Known rows:
[ 1 -8 -4 -1  1 -1 -1 -2  8 -3 -1  5 -1 -4  2 -7 -9 -7  4  0 -4 -4  7 -2
 -2  1  0 -5 -1 -5  2  1  4 -2 -6]: briska
[-2 -4 -4 -5  2 -3  1 -1  4  2 -1  1 -2 -3  3 -1 -7 -6 -5  2 -4 -4  7 -2
 -3 -4  0 -5 -3  0  2  5  0 -1 -3]: stodri
[ 16  -7  -2  -6   4   0  -1  -4  -4  -1  12 -10   0  40   6  -6  -9  19
  58   1  13  -1  -3  -1  -3   1  -2  -9  -5  -8  -2  -2  -1  -1  -2]: kigol
[  9   7  17   5   5   0  -2   1  -7  -2  -5  -9   2   7  -3  28 -11   1
   7  -2  -3  12  -6  -3  -3   9  13  16   7  -7  -3  -2  -4  -1  -2]: gredrar
[  7  -2   3   4   6   5  -4   4  14  -4  -6 -10   1  -4  -5  18  -9  -7
  -1   0  -4   2  -7   4  -4  14  17  37  16  -8   4  -4   6  -1  -6]: breskor
[ 12   8  21  12   8   3  -2   0  -6  -5  -6  -8   3  10  -2  38 -11  -2
  11  -2  -3  15  -5   0  -2  16  21  41  22  -7  -3  -1  -3  -1  -2]: klokle
[  5  -2   0   0   8   5  -4   5  13  -3  -6 -10   0  -3  -4  14 -10  -7
  -2   0  -4   2  -6   2  -3  10  17  27  14  -8   3  -3   6   0  -6]: zeper
[ -2  -2   8  10 -13   1  -3  -1  -7  -7   7   0   0  25  -4  -4  17  34
  -4  -2  15   1  -6   3   4  -5  -6  -5  -9  -3  -1  -2  -5   1   5]: boklon
[-2 -7 -2 -6  0 -6 -2 -5 -7  1 -3  3  0 -2 -2 -6 -8  1 -6 -3 -2  4 -6 -2
  7 -6 -1 12 -9  1 -3 -2  0 -2 -6]: nutim
[-1 -7 -3  1 -4  0  4  0  5 -3 -1  8 -1 -5  0 -6 -5 -7 -4 -1 -4 -4  6  1
 -1 -1 -1  1 -3 -4 -1  0  1 -1 -5]: flatok
[-1 -1 -4 -6  1 -2  2 -2  5  3 -1 -1 -1 -4  3 -2 -7 -8 -5  2 -4 -4  7 -2
 -2 -4  0 -4 -5  1  2  5 -1 -2 -1]: lipe
[  8  -7  -2 -11 -13  -5  15   0  -6   0   4   0  10  17  -3  -6  -9  -1
  -6  -1  -4   6  -4  -1  15  -8  -6  13  -7   5  -2  -3  -2  -1  -3]: sigel
[  8   1   7   7 -12   4   6   3  -7  -6  14  -5   6  43  -4  -2  -1  27
  -5  -2   5   4  -6   6   6  -7  -6  -4  -8  -2   0  -2  -4   2  16]: bidra
[  3  -4   6  29   1   0  -3  -5  -7  -4  11 -10  -1   6  -4   7  33  22
   4  -1  26  -2  -7  -3  -3  15  -1  37  23   2  -2  -3  -4   2  -6]: bufler
[-2 -5 -2  2 -2 -2 -2 -1  8 -1 -1  1 -1 -3 -2 -5 -2 -7 -4 -1 -3 -5  5 -1
 -2  2  1  5 -2  7  3  2 -1 -2 -7]: pliva
[-2 -5 -3  0 -3 -2 -2 -2  9 -1 -2  1 -1 -4 -2 -5 -3 -6 -4 -1 -3 -5  6 -1
 -2  2  0  4 -1  7  2  2 -1 -1 -8]: fugrok
[ -4  -7  -1 -12  -2  -5  -3  -2  -5   3  -3  11   0  -5  -1  -7  -1  13
  -6  -2   8   1  -3  -3  10  -7  -2   2  -8   3  -3   0  -1  -1  -8]: klibu
[ -1  -7  -3  -8   6  -5  -3  -5  -6   3  -1  -1  -1  -1  -1  -8 -10  -2
   2  -2  -3   4  -5  -2   3  -6   1   4  -8  -1  -1  -1   3   0  -8]: granu
[-3 -5 -4 -2  0 -2  0  0  7 -2 -2  6 -2 -4  2 -5 -5 -7 -5  0 -4 -5  6 -1
 -1 -2  0 -4 -1 -2  2  3 -1 -1 -6]: brebrus
[ 0 -1 -4  2 -4 -1  5  1 -3 -3 -3  1 -2 -2  7  3 -7 -7 -3  3 -4 -3  5 11
  0 -7 -3 -4 -6  2  0  0  8 -1  9]: pamam
[-2 -7 -3  2 18  2 15 -7 -2 -4  0 11 -2 -4  7 11  0 -6 -2 -2 -4 -5  2 -3
 -4 -4  0  2 12 -8  5 -1 -5  5 -6]: klestan

Facts:
mimak η fliger; mimak η peris; mimak η segrudak; mimak η skatrek; flagrim η brutor; flagrim η skogri; flagrim η klibu
flagrim η brebrus; plabrol η sigel; plabrol η raskan; plabrol η naskun; klefe η drebruk; klefe η puflatrin; klefe η fliger
klefe η bruflo; klefe η kopos; zutra η kigoplur; zutra η tefur; zutra η fetuk; nedo η dustano; nedo η pubru
nedo η kifloluk; nedo η pedu; loluk η bristen; loluk η breflesor; loluk η tuter; gramem η leklor; gramem η nefas
pizik η trubrak; pizik η zeper; brafen η mogramom; brafen η stiskek; grufla η pamam; grufla η luskama; grufla η raskan
grufla η zedral; kapovu η drebruk; kapovu η kigoplur; kapovu η tinoflir; kapovu η drisku; kapovu η zedral; kapovu η kavul
kapovu η pedu; kapovu η skoron; rezuza η satok; rezuza η pliva; rezuza η vefa; rezuza η fugrok; vugir η satok
demanu η grubridul; demanu η feplegis; demanu η klestan; flobizun η pamam; flobizun η brodraklos; flobizun η gudrim; flobizun η skitam
flobizun η skatrek; bidra η pleve; bidra η rutin; bidra η sigel; bidra η votrugas; bidra η koskife; floflur η leklor
floflur η kiduzi; floflur η fodin; vadu η granu; vadu η drebruk; vadu η plustin; vadu η briska; stafle η fliger
stafle η flotrel; stafle η skolilu; stafle η skogri; stafle η plase; tritra η leklor; tritra η grubridul; tritra η tibil
farim η pusul; farim η zedral; farim η poklun; klokle η zetiflon; klokle η breskor; klokle η zeper; klokle η bigu
klokle η pladri; togrom η stiplam; togrom η fodin; triba η bruflo; triba η skekisul; triba η skuflas; triba η mape
triba η flabo; bufler η grubridul; bufler η vefa; bufler η feris; bufler η skolilu; bufler η bigu; bufler η grala
zimo η posken; zimo η skude; klapa η dronukir; klapa η sase; gragripe η flogis; segrin η dronukir; segrin η brodraklos
segrin η briple; segrin η stodri; segrin η klimen; segrin η stefo; gredrar η breskor; kigol η drebruk; viflir η murum
viflir η fodin; viflir η grepan; viflir η flogis; viflir η steti; viflir η tustom; solufu η bristen; solufu η pledren
solufu η zupan; sibi η pamam; sibi η plogrik; sibi η pleve; sibi η lapum; sibi η bigu; sibi η bragel
sibi η tustom; zizegra η kigoplur; zizegra η trubrak; zizegra η ninofor; zizegra η rimam; rosik η lagres; rosik η puflatrin
rosik η niledal; rosik η stiplam; vifegan η pleve; vifegan η vefa; vifegan η tefur; vifegan η stoplefum; vifegan η murum
vifegan η vufelu; vifegan η fetuk; vifegan η klibu; vifegan η drigum; drodu η puplon; drodu η klibu; tebra η vufelu
tebra η plure; tebra η bonok; beful η ruplin; boklon η nutim; boklon η pleve; boklon η pledren; boklon η sturusko
boklon η stoplefum; boklon η flatok; dige η fetuk; mifitrum η bragel; mifitrum η diban; gregrer η posken; gregrer η muplabros
gregrer η skude; plodrul η dilavu; plodrul η stiplam; raro η briple; raro η droker; raro η fopa; raro η kifloluk
raro η lezu; radu η lapum; bribrire η fodin; bribrire η basi; lezom η bovi; lezom η graki; lezom η sigel
lezom η pletrel; migravis η pebril; migravis η ruros; migravis η druti; migravis η grepan; migravis η lapum; migravis η griko
bestor η dilavu; bestor η zubral; bestor η klestan; bestor η ruplin; bestor η vezuk; pive η plogrik; pive η vefa
pive η breflesor; pive η mape; pive η mogramom; pive η flabo; tretu η skitam; tretu η grepan; tretu η vezuk
greligruk η bebrak; greligruk η pleve; greligruk η grubridul; guklok η sase; guklok η lipe; guklok η kistem; skatrek ψ 949
mimak ψ 747; bragel ψ 949; bristen ψ 949; skoron ψ 747; gudrim ψ 747; flagrim ψ 949; tinoflir ψ 747
plabrol ψ 747; ruros ψ 949; grala ψ 949; klefe ψ 949; zutra ψ 949; nedo ψ 747; stiplam ψ 949
brutor ψ 949; loluk ψ 949; niledal ψ 949; mogramom ψ 949; satok ψ 949; gramem ψ 747; pizik ψ 949
fopa ψ 747; brafen ψ 949; tuter ψ 747; skekisul ψ 949; raskan ψ 949; grufla ψ 747; kapovu ψ 949
steti ψ 949; rezuza ψ 949; vugir ψ 949; fetuk ψ 949; demanu ψ 949; flobizun ψ 747; tretrubri ψ 747
bidra ψ 747; klimen ψ 949; floflur ψ 949; vadu ψ 747; stafle ψ 949; zeper ψ 949; flotrel ψ 747
bigu ψ 949; lezu ψ 949; naskun ψ 949; tritra ψ 747; farim ψ 949; bonok ψ 949; plogrik ψ 949
pusul ψ 949; dilavu ψ 747; tustom ψ 949; klokle ψ 747; bovi ψ 949; diban ψ 747; plure ψ 949
togrom ψ 949; zedral ψ 949; pladri ψ 747; feplegis ψ 949; triba ψ 747; pubru ψ 747; breskor ψ 949
bufler ψ 747; zimo ψ 949; kavul ψ 949; poklun ψ 747; klapa ψ 949; stoplefum ψ 949; tibil ψ 949
gragripe ψ 949; segrin ψ 949; klestan ψ 949; gredrar ψ 747; vefa ψ 949; bebrak ψ 747; zetiflon ψ 949
griko ψ 949; fliger ψ 949; kigol ψ 747; drigum ψ 949; pedu ψ 747; vufelu ψ 949; viflir ψ 949
sigel ψ 747; solufu ψ 949; zupan ψ 747; posken ψ 949; sibi ψ 949; pebril ψ 949; bruflo ψ 747
basi ψ 747; votrugas ψ 747; skuflas ψ 949; kigoplur ψ 747; fodin ψ 949; feris ψ 949; zubral ψ 949
muplabros ψ 949; stiskek ψ 949; druti ψ 949; zizegra ψ 949; leklor ψ 949; peris ψ 747; ruplin ψ 949
rosik ψ 747; vifegan ψ 747; drodu ψ 949; flatok ψ 949; nutim ψ 747; briska ψ 949; klibu ψ 747
puflatrin ψ 949; tebra ψ 949; lapum ψ 949; beful ψ 949; pleve ψ 949; ninofor ψ 747; vezuk ψ 949
sturusko ψ 747; segrudak ψ 949; lagres ψ 747; pletrel ψ 949; sase ψ 949; boklon ψ 747; dige ψ 949
stefo ψ 949; luskama ψ 747; kopos ψ 949; kifloluk ψ 949; pledren ψ 949; brebrus ψ 949; koskife ψ 747
puplon ψ 747; mifitrum ψ 949; graki ψ 747; gregrer ψ 747; drisku ψ 747; flogis ψ 747; rutin ψ 949
trubrak ψ 949; kistem ψ 747; stodri ψ 949; plodrul ψ 949; raro ψ 949; plustin ψ 747; radu ψ 747
drebruk ψ 949; plase ψ 747; lipe ψ 949; bribrire ψ 747; mape ψ 949; skitam ψ 747; rimam ψ 747
pliva ψ 949; lezom ψ 747; migravis ψ 949; dustano ψ 949; grepan ψ 949; pamam ψ 949; flabo ψ 747
grubridul ψ 747; briple ψ 747; bestor ψ 949; fugrok ψ 949; pive ψ 747; tretu ψ 949; greligruk ψ 949
skude ψ 747; dronukir ψ 949; murum ψ 949; skogri ψ 747; nefas ψ 949; guklok ψ 747; kiduzi ψ 949
granu ψ 747; breflesor ψ 747; droker ψ 949; tefur ψ 747; brodraklos ψ 747; skolilu ψ 949

Rows:
No name comes twice in this set of rows, the named rows included.
[ -3  -3  -2   5   7   2  -2  63  -6  -6   3 -10  -1  -4  -3  -7  41  -4
  -5  17  -3   7  -8  -3   0  34  -4 -11  -6  -8  -1  -4  -4  20   9] => zimo
[ 13  -6   1   3  -2  14  -3   0  10  -5  12 -10   1  16   1  -6  -5  -3
  56   6  10  -5   9  -2  -2  11  -5  -9   1  -7   3  -3  -4  -1  -4] => klefe
[ 2 -6 -1 15  2  2 -4 -3  4 -6 -5 -5 -1 -4 -3  7 -6 -7  0 -2 -4 -2 -4 11
 -3  7  6 30 15 -2  1 -3  6  0 -6] => bigu
[-4 -1  2  3 -6 -3 -3  0 13  2  0 -6 -1 -2 -4 -6  3 -7 -5 -2  6 -5  5 -2
 -3  6  1 12 -3 25  6  2 -4 -1 -7] => satok
[-3 -6 -3 -3 10  0  8 -7  1 -3 -4  9 -1 -5  2  6 -6 -6 -2 -1 -5 -5  3 -2
 -1 -5  0 -6  3 -8  7 -1 -2  0 -4] => zubral
[21 -6 -3 31  3 -2 -3 -5 -6  9 30 -9 -1 15  4  0 35 31 -5 -2  3 18 -6 -1
 -1 21  1  1 21 -8 -1 -2 -4  4  7] => tritra
[ -4   7  25  16 -12  -4  -2  -2  -7   0   4  -9  -1  -4  -4  -6  31   3
   5  -2  42  -5  -7  -2  -3   8  -5   8  -7  47  -2  -2  -4  -1  -6] => pive
[ 16  10   6  -7 -13   0   7   9  -7   0  13 -10  11  41  -4   0 -10  11
  -5   6   0   5  -6  -1   3  -7  -6 -11  -5   4  -1  -2  -4  -1  26] => plabrol
[-4 -7 -2 22  4 -4 -3 -2 -7 -6 -5  9  0 -3 11  9 17 -7  9 -3 -3 -3 -1 31
  2 -6 -3 -3 22  2  7  0 23  0  9] => lapum
[ 12  -6   0  -5   4  -2  -2  -4  -6  -1   9 -10   0  33   3  -6  -7  16
  46   0  10   1  -5  -1  -4  -1  -2 -10  -4  -9  -3  -3  -1   0  -2] => vadu
[ 8 -6 -4 19 15 -5  8 -5 -7 -1 14  4 -1  2  9 -1 13 13 -6 -2  1 10 -6 -2
 -3  4  0 51 12 -7 -2  0 -4  8 -6] => grubridul
[  1   6   1  -9   0  -3  -2  -2  -7   8   3  -9  -1   9  -3   2  -6  14
   3   0   7   5  -7  -2  -4  -7  -2 -11  -9  -3  -3  -3  -5  -1  11] => nedo
[ 3  0 -2 -6  8  4 -4  6 17  0 -6 -7  0 -3 -4  9 -9 -7 -3  1 -4  5 -4 -1
 -4  4 15 14 13 -8  0 -1  6  0 -6] => trubrak
[ 11   6   7  -6 -13   0   1   5  -7  -1  11 -10   8  31  -5   0  -9  12
  -4   2   2   3  -6  -3   1  -7  -6 -11  -7   2  -1  -2  -4  -1  16] => lezom

Now the same nodes, written a new way:
Known rows:
[  0   1  -6  12   4  -1  22  10   1   6  -5   2   6  -9 -26  -6  21  -1
  -5  -2  -4   3   3   8 -13 -10   5]: tefur
[  8   6 -18   0   2  11  24  11 -10  10  -3   8   8 -12 -54  -8  16   1
 -10  13 -19   4   6  -4  -9 -18   5]: boklon
[  7 -13 -19  -3 -19  10  31  10 -10  25 -14   9   0  -1 -43 -12  28 -13
  -5  11 -16  18  -4 -15  13  -1  15]: bestor
[  9  -2 -15  -1   4  22  29   9  -5  12  -1  10   7 -11 -57  -6  11  -1
 -10  10 -16   6  -6  -8  -4 -20   2]: pive
[  5  -8 -21  -8 -21  12  31   8 -13  28 -14   7   2  -4 -39 -11  28 -18
  -7   3 -19  17  -2 -14   8  -7  13]: togrom
[  7  -8   0  -3 -16  10  28  16   5  19  -8  11  -9 -23 -21 -11  28  -3
 -11 -11   0  39   6 -10  -4 -10   5]: zetiflon
[ -1  -6  -4  17   8  10  28  19   0   3   1   2   3  -5 -26  -3  26  -3
   5   5   1   9  -7  11 -10  -1  15]: flotrel
[  3  -9 -12  11   5   9  27  14  -5  13  -9   7   3   3 -21  -2  18 -10
  -5   0   8   1  -8   6  -7   3  20]: lagres
[ 10  -2  -3  -1  -4  17  35  10   2  18  -4   3   0   1 -14  -4  16 -10
   0 -11  -4  26  -6  -2   0 -16  17]: skuflas
[ -5  -2  -2  10  -6   7  31  19   0   5  -3  -8   2  -4 -14  -4  42 -11
  19   0 -12  28  -1  10  -6  -5  15]: brebrus
[  4  16   7  18 -16  -6  32   5   0  13  -8   7   8   5 -23  -8  37  -8
  -1  -6   2  20  -3 -16  10  -7  17]: klimen
[ -9 -18   4   3 -10   9  33 -11  17  10 -13   2  11 -15 -19 -17  23 -10
  -6 -20 -12  19 -18   5   9 -29   0]: pliva
[ 11  -3  -2  -4  -2  24  34   8   4  22  -3   8   4   1 -17  -4   6  -4
  -6 -11  -3  29  -5  -5   1 -26  17]: stiskek
[  3  19   8  27  -1  -8  25   9   2  10  -7  11  12  -1 -37   1  32  -3
  -8   2   8  -1  -2  -9   5   0  12]: briple
[  5  -1  -3   2 -13   1  30   4  -2  17  -7   2   3  -3 -14  -8  24 -11
  -3 -10  -5  22   0  -2   2 -10  14]: muplabros
[ -1  12   0  15 -18 -11  38   1  -7   2  -5  10  11  14 -24 -21  41  -8
   2 -17   1  23  -3 -23 -20 -27  20]: sase
[  5  -5 -12  -4 -12  18  34  16  -6  11  -4   1  -1  -8 -44  -7  36 -13
   8   6 -23  25  -6 -10   5  -9  10]: stafle
[  3  -3  -4  19   8   7  29  18   0   0   1   6   2  -2 -25  -1  21  -4
   5   5   2   7 -11   5  -6   1  15]: peris
[ 16  13 -17 -14 -13  22  29  10 -10  24  -1   5   5  -5 -43  -3  19  -3
  -5   4 -20  28  13 -14  -2 -28  10]: solufu
[  3 -10 -10   4 -13   5  32   9  -5  24 -12   3   3   5  -8  -6  27 -16
  -2  -6  -2  18  -1  -1   3  -2  22]: stiplam
[ -5  -1  -6  17   7   1  22  16   0   1  -2   0   8  -8 -25  -5  29  -1
   8   5  -7   6   0  14 -14  -8   8]: klibu

Rows:
No name comes twice in this set of rows, the named rows included.
[  5  -7 -23  -9 -23  11  28   4 -13  31 -21   7   6  -9 -41 -12  34 -16
 -14  -1 -16  14   6 -11   6 -13  13] => floflur
[-10  12 -19  -8 -18  -9  22   2  -7  15 -10 -14  11 -12 -43 -15  35 -11
   4  -4 -43  14  14   0 -11 -18  -4] => tebra
[ 11   3  -2  -3 -12  -6  33  -3  -1  12  -6   2   0  -8 -13  -6  18 -14
  -6 -15 -10  20   2  -6   4  -4   7] => zedral
[ 15   5 -15 -18 -16   0  35  -7  -7  12  -6   4  -5 -16 -46  -7  14 -17
 -13  -7 -28  17  -2 -22   8  -4  -2] => farim
[ -4 -16  -7  -7 -14  19  34  -7   7  11 -13   4   7 -21 -49 -21  26 -12
  -7  -7 -30  19 -19  -9  12 -30  -7] => rezuza
[ 12  11  -7  -4  -8  15  28  10  -4  25  -5   4   7   1 -11  -3  14  -1
  -2  -7  -3  27  13  -2  -5 -28  19] => bristen
[ 11   5  -7   2   4 -10  27  -6   1   4  -4   4   2 -10 -25  -5   5  -7
 -16 -13  -5  -1  -4  -2  -6  -1   1] => poklun
[ -1  -8 -26   2 -12  12  20   5 -16  26 -26  11  12 -13 -49 -10  32 -11
 -23   4  -7  -7   7  -5  -3 -18  11] => gramem
[  7  -9 -22   1   0  17  30  14 -12  14  -7  10   0  -6 -53  -5  21 -10
  -8  10 -10  -2 -10  -9  -3   0  12] => rosik
[  0  -5 -24   1  -9   8  22   5 -13  23 -16   9   9  -6 -54 -10  23  -8
 -15   8 -13  -5   0  -6  -2  -6   9] => bribrire
[ -6   5  -7   2 -12 -10  24   5   0  14  -9 -11  10  -5 -15 -14  29  -9
   4 -14 -19  19  12  10 -10 -14   8] => vufelu
[ -8 -23  -5  -6 -15  21  34 -15  12  10 -15   4  11 -25 -53 -24  25 -12
 -10  -9 -31  17 -29  -8  18 -40 -12] => vugir

